Below is a small trained network, with its code and all its weights. Each question gives an input and a class and asks what happens when units are switched off, that is, made to give their printed mean instead of their output.

import numpy as np


def w(rows, s, z=0):
    codes = np.array(rows[::2]) - 128.0
    scale = np.full(codes.shape[1], s)
    scale[-1] = z or s
    return codes * scale


def f(y):
    return y / 2 * (1 + np.tanh(0.7978845608 * (y + 0.044715 * y**3)))


def log_softmax(a):
    a = a - a.max(-1, keepdims=True)
    return a - np.log(np.exp(a).sum(-1, keepdims=True))


def net(x, mask):
    res = np.array(x, float).reshape(1, 3) / 4 @ E
    y = f(res @ A[0][:, :-1].T + A[0][:, -1])
    res = res + np.where(mask, y, B[0][:, -1]) @ B[0][:, :-1]
    return log_softmax(res[-1] @ U[:, :-1].T + U[:, -1])


A, B = {}, {}
E = w([
[109,104,203,101,252,143,175],'x0',
[252,234,95,87,136,129,115],'x1',
[28,148,117,82,155,6,129],'x2',
],0.013)
A[0] = w([
[176,61,167,110,80,255,145,49],'neuron 1',
[76,155,174,119,189,132,147,74],'neuron 2',
[134,178,125,131,82,159,133,58],'neuron 3',
[120,141,144,135,35,157,66,204],'neuron 4',
[216,190,142,129,154,188,92,27],'neuron 5',
[133,177,196,134,145,149,143,152],'neuron 6',
[149,98,223,104,178,192,186,114],'neuron 7',
[115,145,110,166,39,183,67,95],'neuron 8',
[165,106,128,194,12,89,69,157],'neuron 9',
[140,113,69,205,190,249,97,56],'neuron 10',
[85,61,204,190,81,185,122,23],'neuron 11',
[97,54,152,148,88,161,157,73],'neuron 12',
[68,38,108,175,104,164,102,2],'neuron 13',
[134,136,155,131,202,182,145,141],'neuron 14',
[177,203,106,110,119,145,82,15],'neuron 15',
],0.0097,0.0023)
B[0] = w([
[63,61,67,74,152,13,114,253],'neuron 1',
[136,104,122,153,135,115,165,186],'neuron 2',
[145,165,132,125,98,164,106,169],'neuron 3',
[88,87,151,157,127,156,186,216],'neuron 4',
[175,157,67,114,194,143,104,240],'neuron 5',
[118,131,130,137,79,210,119,164],'neuron 6',
[93,126,187,164,69,180,205,232],'neuron 7',
[147,113,220,154,117,154,160,227],'neuron 8',
[74,127,151,132,71,149,211,251],'neuron 9',
[1,54,49,69,130,48,140,222],'neuron 10',
[159,222,118,188,161,128,80,222],'neuron 11',
[219,217,98,141,187,118,83,197],'neuron 12',
[196,200,96,161,184,180,100,211],'neuron 13',
[134,76,193,157,44,175,122,196],'neuron 14',
[183,117,145,85,172,146,127,217],'neuron 15',
],0.0091,0.012)
U = w([
[111,110,191,154,53,170,202,80],'0',
[68,99,70,101,153,2,141,253],'1',
[168,181,103,140,173,165,89,64],'2',
],0.014,0.0014)

Each question gives the input, the list of numbers given to net, and the class t.
The units are the neurons (one row each of A and B). Each row of codes is followed by its name. A weight is (code - 128) times the scale printed after its matrix; where a second scale follows, it is the last column's (A, B and U).
mask holds one flag per neuron, in row order. A switched-off neuron (its flag False) gives its mean, the last column of its row in B, instead of its output. The means were averaged over made-up inputs and are rounded, as every weight is.
A unit's drop is (log p(t) with every unit on - log p(t) with that unit switched off) / (log p(t) with every unit on - log p(t) with every unit switched off).
The circuit of an input: a set's keep is (log p(t) with only the set's units on - log p(t) with every unit switched off) / (log p(t) with every unit on - log p(t) with every unit switched off). Starting from the 12 units with the biggest drops (on a tie, the unit counted first), units are removed one at a time, each time the one whose removal leaves the highest keep (on an exact tie, the one counted first), for as long as the keep stays at least 0.8.
units of the circuit, in order: the units of the circuit, biggest drop first
most important unit: the unit with the biggest drop
top k neurons: the k neurons with the biggest drops, biggest first
drop when u is switched off: that unit's drop, to one decimal
input [-3,-4,1], class 2: top 2 neurons	neuron 7; neuron 13
input [5,-1,4], class 0: top 2 neurons	neuron 1; neuron 10
input [-4,-1,-5], class 1: most important unit	neuron 1
input [-2,-7,-6], class 2: top 3 neurons	neuron 13; neuron 11; neuron 12
input [5,5,-5], class 0: top 2 neurons	neuron 7; neuron 14
input [1,5,-5], class 1: top 2 neurons	neuron 10; neuron 1
input [-1,8,6], class 2: top 2 neurons	neuron 1; neuron 10
input [3,-5,-4], class 2: top 2 neurons	neuron 11; neuron 13
input [3,3,1], class 0: top 3 neurons	neuron 12; neuron 13; neuron 11
input [-3,-3,2], class 0: top 3 neurons	neuron 1; neuron 10; neuron 5
input [-8,-8,4], class 0: top 3 neurons	neuron 9; neuron 5; neuron 4
input [0,-1,0], class 2: top 4 neurons	neuron 1; neuron 10; neuron 9; neuron 7
input [-6,1,-8], class 1: drop when neuron 1 is switched off	1.0
input [3,-7,-5], class 2: units of the circuit, in order	neuron 12
input [5,-2,-8], class 1: drop when neuron 1 is switched off	0.9
input [-7,-4,7], class 0: drop when neuron 1 is switched off	0.5
